In the rows, 128 means zero.
Each row of numbers stands for one node and depends on some of the facts below. Use the named rows to name the rest.

Named rows:
damoklis: [154 125 107 122 106 119 148  97 120 151 141  98 117 131 149 123 124 134
 141 137 167 170 162 123 158 122 126 143 151 133 142 142 108 117 136 136
 102 126 112 127 117 104 111 107 115 109 132  99 117 160  95 130 121 133
 126]
peflo: [111 169  90 117 128 120 124 124  78 137 157  98  83  75 176 222 117  84
 155 146 187 163 155 136 165 102  40 175 169 121 157  95 109 131 101 102
  99 128 145 114 118 117 148 119 138  59 128  89 114 121 101  77  93  71
 132]
flasti: [ 94 176 143 151 126 176  79 111 123 171 138 150 116 108 110 128 158  96
  78 131  86  84 119 149 103 133 176 120  74 125 126 110 135 130 122 120
 170 155 149 134 137 156 105  88 157 136 101 157 135  91 161 160  95 127
 107]
gribrel: [103 145 116 137 146 162  96 141 122 126 134 128 146 140 123 140 145 122
 109 121 133  82 143 117  97 132 152  80 148 133 140 103 149 140 126 124
 172 109 114 137 133 187 113 137 118 115  91 165 134 107 150 130 118 134
 103]
dridrem: [162  74 151  58 123  65 148 151 138  92  76 127 110 136 143 125 118 173
 182 119 162 210 100 104 141 145 101 129 114 111  95 150 142 130 116  76
  77 132 101 127 125  38 162 165 142 141 179 122 122 172  89 123 146 125
 170]
grifivi: [125  82 173  88 131 109 100 181 165  76  75 185 108 135 110 115 130 176
 128 123  67 140  48 121  86 146 123 122  53  98  80 137 159 150 112  84
 163 139 134 122 152  94 171 156 178 210 170 139 126 106 133 151 126 136
 148]
bropus: [ 91 102 204 105 154 102 111 197 132 101  86 180 113  94 122 159 129 124
 154 115  68 145  46 132  89 146  68 139  59 115  79 110 171 139 128  49
 151 167 170 101 144  92 198 182 177 146 167 129 137  81 132 104 128 100
 166]
kogridron: [130 105 145 190 121 149 162 118 153 149 164 166 136 141 100  85 112 134
  93 137  28 104 111 165 122 142 125 196 101 143 131 151  93  83 188 192
 184 149 175 106 144 174 114 101 134 177 123  82 137  97 142 153 125 165
 107]
klifel: [126 139 122 136 141 133 106 141 111 124 132 136 169 131 120 126 155 105
 138  82 119  83 112 127 125 153 145 125 129 129 118 117 125 122 131 129
 148 125 132 152 125 161 125 157 113 114 117 172 142 123 153 151 152 134
 127]
fadru: [152 150 103 110 119 107 140 104 108 136 119 100 125 112 144 145 129 109
 142 127 183 155 152 127 164 136 123 147 146 120 137 125 107 114 105 124
  76 131 115 145 111 104 116 114 125  88 127 138 127 164 120 123 134 123
 135]
zosugrar: [151 154 120 115 111 116 144  94 115 162 118  95 134 121 141 121 141 102
 129 126 182 154 162 126 158 134 157 124 131 130 129 129 116 115 117 124
  76 143 109 141 108 102 104 102 124  87 122 148 132 162 119 131 136 131
 135]
taski: [108 150 158 128 127 140 133  83 135 183 112 117  83 110 143 141 121 121
  84 177 150 184 165 134 123 127 150 109 112 133 144 120 154 109 141  97
 107 165 126  97 133  91 110  73 143  90 115 123 137 130 111 100  83 126
 130]
zarur: [115 146 152 164 139 146 122 123 134 154 133 165 131 115 103 115 137  99
  91 123  63 100 105 159 118 154 145 162  80 128 122 122 121  99 149 146
 159 160 167 125 138 156 119 110 149 142 116 142 147  97 161 153 123 146
 115]
ravil: [128 106 120 125 134 127 105 158 123 109 135 143 152 149 125 122 141 146
 156  91 110 104 100 117 117 143 122 126 132 130 112 137 129 139 147 126
 164 113 122 136 133 149 137 173 115 145 135 134 130 120 124 152 145 137
 128]
brivenom: [140 134  94 102 119 119 123 112  99 136 142 106  99 112 164 169 125 134
 155 132 181 175 147 119 163 118  92 154 161 122 147 130 111 128 127 116
 104 120 114 125 124  99 131 122 123  96 134 103 113 149  90 122 108 107
 130]
plipi: [115 123 135 154 125 128 141 160 128 127 143 121 172 136 122 118 137 102
 147  99 102  80 121 125 110 127 123 124 139 144 113 115 129 134 135 139
 155 121 146 132 121 172 134 156 112 125 124 130 137 105 145 122 155 125
 131]
ploper: [139 140 115 115 136 115 135 101 122 119 124 109 110 116 130 142 105 132
 138 147 175 146 147 129 158  98 119 129 154 126 151 134 118 138 103 137
  63 115 109 132 118  85 132 117 119 109 131 127 113 154 120 102 128 111
 136]
druston: [123 131 125 118  99 135 129 173 180  59  93 156 105 119 109 109 119 137
  81 163  80  74  98 133  69  94 137 113  70  95  93 100 129 177  29 131
 164 113 144 141 141 161 144  98 195 242 147 126 109  87 177 136 111 123
 112]
flazi: [119 115 128 144 150 136 131 155 129 108 126 140 162 148 118 125 133 128
 127 111 121  95 128 122 107 150 129 110 153 136 127 118 140 116 145 142
 165 108 129 132 133 179 127 158 110 119 107 157 146 119 152 125 146 144
 122]
plazir: [122 118 124 143 153 134 132 157 130 101 126 138 162 149 121 130 131 131
 129 113 122  93 127 117 109 150 127 109 153 132 127 117 143 116 140 135
 167 107 128 133 133 179 130 161 110 120 108 156 146 121 150 120 147 144
 120]

Facts:
β 22 <- babi badedan begen bigrem biklim biple braflun brivenom broflum brurir damoklis destiston diskir dogi doplun drepos dridrem driplik dristopla fabrik fatre fese flaren fliklus florum foskel fuplal futim gebe geflos genos gesuk gibre goplin gotra grifivi kabraklan kega kilidra kivor klatram kletok klivi kogridron ladre likliso luzezus modri mosis nulepus pabriplim palegro pekli pifis pladrusak plafo plasko plistal plitrum pote pugrem raror ravil reflos riba sepla skigil skizuflel skobran sogin stepo stipler sugra trestas vakuze veva vigen vitas voklok zegam zodrus zopa
β 437 <- bamo beno beviva boflok bragam bredu brutu driskovun drovuvil flama flaple flazi fufor giflim gribrel grigaplin klonatu laflon mostor nazuk nugeku parek pifi plazir plubak robamon rorugrul stepluk stodivo taski temil tidresken trabru tregi trimuplas tritek troklel vatrel zerem
β 997 <- braza bropus brugozom buner deflidrur dralutre dreplalan drisin druples druston gedamum gomem grasi klidir kligrek lofum matrur mumos nasto nizon peflo plipi skesti skode stodren stoklar sumuvu taklus trizol vusten zeguk zoram
β 910 <- bufi digen drado dregum drovul fadru flader flasti fliplu flotu flusaga gromivu kikleda klena klifel kufe musa plitufluk rozisku sekles sibusu skoflipo tunuk vabro vobukur zarur zosugrar zudi
β 111 <- deris dradon drebrur drefen dretrir fibago fletrasur flogruk gutros kizuk klaflir lalol ludral meken mever narar nedotram pline ploper poko reklol riveno ruluk skigrir skitafes skorak staklos sufa suguson tafi tavok tavuven trobotro trodom valer zoskeres
bamo Σ: nizon
begen Σ: pifi gutros gedamum drovul gromivu temil
beviva Σ: dradon boflok stepluk flaren nulepus fibago brivenom trobotro
braflun Σ: foskel plistal brugozom drovul
bragam Σ: goplin vatrel brivenom zoram peflo
braza Σ: skoflipo kletok
bropus Σ: kega kabraklan dridrem vatrel drovul
digen Σ: dretrir plitufluk beno buner fabrik pabriplim
diskir Σ: broflum pabriplim flama sugra
drebrur Σ: sufa gribrel babi zosugrar ladre
drefen Σ: kega vigen dristopla
drepos Σ: lofum brutu reklol
driskovun Σ: doplun damoklis vitas pugrem riba
druston Σ: pifis nizon kufe stipler stodren riveno dregum
fese Σ: biklim stepluk plubak bredu
flasti Σ: doplun gribrel likliso trabru nasto
fliklus Σ: ladre
flotu Σ: brutu dristopla deris brugozom
flusaga Σ: sumuvu reflos rorugrul valer zerem flazi
fufor Σ: lofum skode skorak ladre
gebe Σ: mever deflidrur riba
genos Σ: nizon drisin kega fuplal gribrel ploper fibago gomem peflo riba
gibre Σ: kufe dridrem sibusu stepo fatre brugozom ravil
giflim Σ: vusten lofum ludral babi skoflipo klifel flama
gotra Σ: klonatu reklol fletrasur klena tregi
grasi Σ: stipler fletrasur zoskeres fibago
grifivi Σ: dridrem voklok stodren
kikleda Σ: druples bigrem gomem
klatram Σ: kilidra dristopla flaren drovuvil
klidir Σ: sumuvu mostor sufa boflok plistal
klivi Σ: futim palegro ludral dralutre
kogridron Σ: nugeku pekli
lalol Σ: sufa destiston rorugrul plistal fatre skoflipo plitrum dregum
meken Σ: taklus stepluk gribrel fletrasur flama raror
mosis Σ: vusten plipi
mumos Σ: ploper brurir
narar Σ: trestas skesti modri flogruk zoram
nedotram Σ: ravil zodrus
pladrusak Σ: vobukur musa vatrel gromivu kizuk
plasko Σ: klonatu lofum laflon plitrum veva
poko Σ: kilidra trestas kufe biple badedan klena zoram nazuk florum
pote Σ: damoklis grigaplin
robamon Σ: drado dralutre stepluk tidresken flader fadru brivenom peflo
rozisku Σ: pifis mostor stipler buner bufi
ruluk Σ: trestas kabraklan buner ploper skoflipo sogin
sekles Σ: damoklis bigrem sibusu modri plipi
sepla Σ: dogi peflo
skigil Σ: druples tidresken fatre parek
skigrir Σ: bigrem pekli dogi
skitafes Σ: skobran stepo modri bufi
skizuflel Σ: dridrem buner driplik dreplalan
staklos Σ: luzezus klaflir flader kletok peflo riba
stoklar Σ: taklus vobukur nugeku gesuk rorugrul fliplu flaren trabru
tafi Σ: trestas destiston plazir fliplu flaple flazi flogruk geflos pline
taski Σ: futim musa mever trizol babi nasto
tavok Σ: valer zosugrar grigaplin
trimuplas Σ: nizon skesti bredu kivor kligrek
tritek Σ: pekli flogruk
trodom Σ: dridrem reklol zudi
troklel Σ: plitufluk zoskeres matrur
tunuk Σ: druples tavuven beno badedan flogruk suguson
vabro Σ: trabru
vakuze Σ: fuplal klena gomem
zarur Σ: luzezus druples skode fliplu plafo sugra florum
zegam Σ: klaflir tavuven riveno zodrus
zeguk Σ: driplik zoram
zopa Σ: voklok fletrasur stodivo
[babi bigrem biklim boflok braflun bragam broflum bropus brugozom brutu deflidrur deris destiston diskir dogi dradon dralutre drebrur dregum drovul drovuvil druples druston flader flaple flasti flazi fliplu flogruk florum foskel fufor futim gebe gedamum gesuk gibre gomem gotra grasi gribrel grifivi gromivu kivor kizuk klena kletok klidir klifel klivi kogridron kufe lalol likliso lofum luzezus matrur meken mever modri mostor mumos narar nazuk nizon pifi pifis plafo plasko plazir pline plipi poko pote pugrem raror ravil reflos ruluk sibusu skesti skigil skigrir skobran skode skorak staklos stepluk stepo stipler stodivo stoklar sugra suguson sumuvu tafi tavok tavuven temil tidresken tregi trestas tritek trizol trobotro troklel tunuk vabro vakuze veva vobukur vusten zarur zeguk zerem zoram zoskeres zudi] Λ 33
[badedan bamo begen beno beviva biple braza bredu brivenom brurir bufi buner damoklis digen doplun drado drefen dreplalan drepos dretrir dridrem driplik drisin driskovun dristopla fabrik fadru fatre fese fibago flama flaren fletrasur fliklus flotu flusaga fuplal geflos genos giflim goplin grigaplin gutros kabraklan kega kikleda kilidra klaflir klatram kligrek klonatu ladre laflon ludral mosis musa nasto nedotram nugeku nulepus pabriplim palegro parek peflo pekli pladrusak plistal plitrum plitufluk ploper plubak reklol riba riveno robamon rorugrul rozisku sekles sepla skitafes skizuflel skoflipo sogin stodren sufa taklus taski trabru trimuplas trodom valer vatrel vigen vitas voklok zegam zodrus zopa zosugrar] Λ 400

Rows to name:
No name comes twice in this set of rows, the named rows included.
[115 123 105 135 137 141  96 146 107 121 157 137 148 137 132 137 144 132
 152  96 113  96 112 122 123 138 117 134 151 132 131 128 123 135 150 131
 177 108 129 137 133 164 133 160 110 126 120 130 127 112 126 151 133 123
 119] : luzezus
[107 135 139 149 160 146 101 133 117 124 144 138 163 141 103 120 137 123
 144 100 112  76 111 127 122 122 149  98 142 140 133 135 142 141 148 143
 133 113 124 143 132 143 135 164  95 120 116 156 135 116 150 130 152 124
 126] : skorak
[ 94 140 154 143 125 141 115 156 135 123 127 149 121 109 119 137 135 106
 112 133  77  96 101 141  92 116 114 130  89 126 114 104 140 141 115 115
 166 142 163 116 136 152 146 125 159 155 131 118 128  78 150 123 110 111
 124] : mumos
[111 154 121 108 127 140 124 104 129 138 108 126  55  97 149 170 108 130
  76 195 163 178 162 138 127 113 115 131 117 109 151 107 138 121  95 107
 109 147 126 105 136 106 117  65 167 116 115 116 122 120 124  98  67 113
 116] : beviva
[118 126 121 141 124 130 128 164 126 111 137 120 169 136 123 117 142 107
 146 103 115  76 122 118 105 119 125 109 140 139 110 109 129 147 112 133
 154 110 136 139 122 174 140 159 118 136 127 136 131 106 147 126 152 123
 129] : matrur
[ 74 144 210 162 141 175  97 112 146 210 123 141 139 139 108  96 161 117
  77 128  73 117 131 124  74 148 213  58  77 156 118 123 193 114 194  95
 173 175 138 102 139 137 104 110 124 105  97 160 162  88 139 135 107 145
 124] : fufor
[155 119 120 131 122 115 184 105 137 133 121  98 128 139 137 120 103 128
 111 156 173 166 181 125 147 134 127 130 165 137 147 133 118  97 131 152
  91 122 116 122 118 129 108 105 115  97 114 120 135 163 120 102 136 147
 127] : nugeku
[113 179  79  98 104 156  77  96 113 124 135 133  13  76 166 197 113 137
  78 197 156 171 145 151 147  82  90 167 108  88 159 104 104 154  63 105
 133 132 134 115 143 106 124  45 188 150 131  82  84 108 114 125  31  85
  95] : genos
[ 71 145 141 137 193 147  83 163  93 107 135 196  78  71 140 234 110 120
 117 142  88 145  79 161 119 157  24 189 116 109 151  97 147  99 156  90
 190 148 187  93 162 152 171 151 164  93 115 120 139  67 143  93  73  98
 125] : bragam
[153 128  88 105 101 118 135 106 119 125 136 101 105 128 154 137 123 141
 141 142 178 163 157 116 151 111 119 138 158 122 139 135 108 139 105 132
 101 111 106 134 120 108 112 105 124 126 132 107 109 155  99 130 115 120
 124] : fuplal
[132 137 118 145 139 133 122 139 117 122 137 139 171 132 112 120 147 103
 136  93 109  80 112 134 129 153 141 136 128 133 122 124 116 117 135 147
 150 125 139 152 123 171 122 149 116 120 116 163 143 125 157 151 157 144
 123] : fliplu
[135 109 103 123 123 132 104 155 132  90 134 135 149 149 125 114 140 148
 140 102 118  89 107 113 114 132 130 114 138 122 113 130 122 149 115 136
 169  96 117 148 133 163 128 158 126 166 130 136 118 123 137 159 145 140
 115] : pifis

The same nodes again, as new rows of numbers:
Some rows with their names:
tafi: [142 106 177 133 157 152 177 110 118 199  84  81 162 156 112 133  92  81
  65 172 113 191 124 134 162 165 107 196 142]
fatre: [128 157 142 139  92 120 132 154 117 126 170 135 117 163 135 146 115 176
 172  92 157  81 119 129 115 100 137  89 116]
ravil: [103 155 148 141 141 113 128 111  97  99  96 127 107 131 115 133 117 144
 112 118 146 159 128 101  70 108 174 139 122]
stepo: [ 92 160 159 138 143 112 129 108  91 107 104 131 117 124 118 134 119 155
 111 125 149 159 124  93  67 101 176 144 115]
drepos: [151 136  95 183  75 160 187 104 136 131 142 134 135 176  90 123 103 144
 161 160 140  60 139 190 157 129 100 138 136]
pugrem: [130 131 132 121 141 120  90 111 144 111  80 151 126 140 134 162 165 142
 102 122 144 160 123  82  97 125 141 167 102]
vakuze: [144 120 128 150 132 137 149  77 134 110  71 139 136 169 102 134 110  96
  93 161 117 153 155 123 114 143 156 194 119]
biple: [145 162 155 145  95 120 135 159 113 123 175 130 113 172 131 135  98 146
 164  95 143  68 133 132 130 120 149  96 119]
genos: [202 123 126 154 111 138 168 101 168 118 137 153 156 224 105 117 117  88
 140 150 108  57 152 172 181 185 121 155 124]
foskel: [ 94 177 143 135 147 115 143  92 105  99 105 135 138 124 100 137 145 170
 112 145 156 160 121 106  68 111 136 143 105]
begen: [162 183 146 143 128 122 199  79 137 118 174 142 182 208  76 120 143 135
 139 191 139  56 133 174 150 181  79 132 112]
flama: [132 102  93 126  60 125  93 179 122 115 180 148  95  98 153 142 155 132
 170 102 114  94 102 152 153 103 106  94 147]
plubak: [152 112 121 108  85 106  96 155 125 101 183 167 114 122 155 118 153 109
 152 113  97  85 110 155 164 142 138  84 142]
sibusu: [ 92 112 136  92 191  99 138 158 126 114 101 108 121  87 133 125 102 133
 129 134 151 166 117  98  84 113 150 141 131]
sekles: [174  95 124 119 137 127 183 171 169 159 169  93 156 170 106 126  69  81
 159 155 123  72 130 158 177 169  90 142 135]
flader: [121  86 101  86 197 103  86 151 158 100  71 139 120  93 153 143 131 116
 127 131 127 161 129  91 100 118 149 132 126]
digen: [167  79 119 146 128 140 201 159 157 136 153 100 136 165 100 107  53  74
 166 155 124  65 144 179 170 155 114 139 143]
gromivu: [ 88 145 112  80 222  97 139 131 131  96 113 122 158  83 124 123 165 161
 122 165 145 170 109  92  75 125  96 122 121]
matrur: [ 97 111 105 151 141 135 101 102 130 120 105 121 101  77 126  76 116 119
  98 105 109 173 167 118 102 113 163 119 139]
plipi: [ 93 125 117 128 138 128  96 121 151 146 112 104 109  79 121 105 138 130
  92  90 119 194 140  94 101 125 136 128 135]

Which node is each row?
No name comes twice in this set of rows, the named rows included.
[152 163 163 124 101 117 101 174 138 138 175 131 122 173 139 156 117 155
 168  73 147  81 114  99 126 130 144  95  98] : pekli
[ 99 112 158 107 118  98 125 129  88 108 124 133 114  83 134 125 123  98
  92 128 108 184 107 120 105 127 165 152 146] : nazuk
[ 62 123  66 149 120 153  95 115 151 143  97 109  90  55 124 103 151 159
 108 108 139 180 145 105  92  78 119 124 130] : lofum
[177 170 130 146 122 120 177  93 161 134 173 144 180 211  93 140 140 132
 145 171 130  63 132 166 167 186  79 140 114] : pladrusak
[129 113 101 186 121 140 176  66 132 104  68 137 130 158  83 118 102 104
  98 181 127 150 155 146 110 131 143 203 140] : gotra
[144 132  84  85 175 109 125 176 172 119 172 131 146 117 149 144 165 170
 189 135 149  77 109 132 142 126  69  73 113] : musa
[135 122 147 119  73 115 120 194 100 126 199 128  96 109 141 132 104 108
 156  93 111  91 106 149 150 121 154  92 146] : beno
[142 160 170 135  85 125 127 165 135 156 181 120 122 170 129 161  97 151
 153  84 158  82 111 118 126 124 127 115 105] : geflos
[144 117 140 119  79 118 116 184 119 125 198 138 116 120 143 132 133 112
 145 109 106  90  96 147 161 132 133  95 134] : parek
[148 129  99 149 101 149 138 127 188 162 171 110 139 151  98  93 117  97
 136 107 106  87 155 156 178 165  93 116 127] : braza

The same nodes again, as new rows of numbers:
Some nodes and their rows:
stepo: [110 110 153 100 120 108 129 131 118 135 128 119 112 111 121 104 171 134
  91 121 118 107 119 120 142 136 138]
skigrir: [122 103  59 156 164 139 114 131 116 137 127 105  97  42 184 127  32 114
 156 104 115 115 146 150 104  96  58]
bragam: [131 144 128 174 162 105 145  97 130 118 154 120 145  61 191 159 109 146
 162 117 136 130 150 209 127  97   4]
brivenom: [ 99 148 176 111 148 124 134 129 132 125 115 105 129 198 106 136 183 151
 162 124 136 118 128 122 127 134 144]
skigil: [165 112 111 154 150 104  96 131 124 142 140  94 119  49 180 113  83 100
 153 115 131 144 147 156 115 130  60]
stipler: [127 121 152  83  93 114 100 103 141 127 128 138  96 121 108 115 158 102
  83 115 104 110 138 105 141 158 136]
drepos: [200 135 127 182 159 122 113 157 141 140 144  94 178 100 147 110  72  81
 185 137 167 176 124 121 109 156 114]
nugeku: [ 82 143 101  98 110 159 143 144 133 156 119 135 143 175  93 133 118 136
 144 135 137 120 117 154 128 118 169]
stoklar: [190 127  77 170 122 121 103 122 117 130 126 126 110  52 181 123  69 130
 143 135 125 168 162 142 117 105  68]
badedan: [ 99 135 144  96 131 128 130 143 131 146 114 103 119 176 101 118 142 121
 149 126 142 118 113 113 127 144 179]
veva: [118 106 150  98 118 119 119 140 118 136 127 127 122 122 118 100 182 139
  94 127 108 115 128 111 140 132 129]
flader: [108 104 149 116 128 114 130 113 109 104 128 155 118 146 143 158 187 156
  95 129  95 109 122 151 135 103 124]
skode: [131 117 113 118 101 128 138 136 101 128 112 148 110 120 124 111 170 176
  86 146 110 134 136 108 143 103 145]
plubak: [ 97 153 126 107 110 153 149 130 142 139 126 146 150 183  88 139 141 136
 135 136 139 123 119 146 134 131 157]
stodren: [125 165 138 119 105 129 152 105 137 119 111 134 101 169  99 138 129 139
 125 140 153 131 119  98 138 138 193]
sufa: [113 127 122 135 138 169 143 157 129 117 115 145 155 182  88 120 131 141
 130 135 130 120 118  75 121 130 173]
drado: [108 128 141 119 130 132 136 129 124 115 119 142 133 198 115 168 151 128
 139 136 131 125 105 136 122 122 181]
dradon: [101 109 128 120 126 143 141 123 121 108 126 153 116 128 114 120 153 152
  82 119 102  96 130  92 138 118 123]
plipi: [116 120 115 114 102 126 141 124 105 130 111 140  94 116 127 116 158 173
  90 140 114 124 132 115 142 101 144]
ladre: [150 117 140 123 132 154 113 190 116 150 113 126 181 192  90  91 177 141
 143 150 127 158 124  90 122 140 177]

Name these rows:
No name comes twice in this set of rows, the named rows included.
[ 95 136 130 125 136 158 152 136 136 115 116 138 133 179  90 134 119 134
 129 127 135 106 116  82 125 131 175] : dretrir
[200 129  90 181 124 114 114 120 119 124 134 126 121  47 179 120  76 130
 134 138 134 172 153 135 123 114  75] : klidir
[159 117 102 185 159 121 133 118 133 106 149 123 131  38 175 124  54 103
 132 115 135 126 132 125 119 126  64] : ruluk
[178 130  96 178 152 127 104 139 133 125 138 119 154 120 169 160  45  78
 184 135 147 170 121 162  99 129 127] : flusaga
[110 113 123 110 110 148 128 112 135 105 127 163 108 125 106 122 137 126
  74 115  97  97 135  83 136 134 132] : zoskeres
[148 104  79 137 145 111  90 142 117 160 131  81 102  41 182 107  57  94
 161 111 123 139 146 166 107 118  70] : kogridron
[179 151 127 161 155 120  90 123 152 133 135  94 139 122 150 140  70  83
 201 119 147 163 155 139 104 152  88] : fese
[116 160 132 118 114 138 146 114 129 122 104 136 106 186 101 140 146 162
 138 141 140 133 132 102 132 119 174] : drisin
[186 146  89 186 140 153 119 160 139 146 147 130 206 114 141 126  62 103
 184 149 155 187 137 164 108 131  95] : giflim
[143 117  93 171 159 122 130 111 132 114 144 114 110  37 180 130  39 100
 137 109 133 117 133 132 116 121  65] : poko
[181 115 137 171 156  93 119 131 126 130 154  95 146  40 179 106  98 101
 143 123 145 149 130 146 123 136  65] : braflun
[124 128 140 126 107 113 165 121 109 118 123 139 109 104 129 112 168 176
  82 143 134 124 114 108 150 111 149] : brugozom

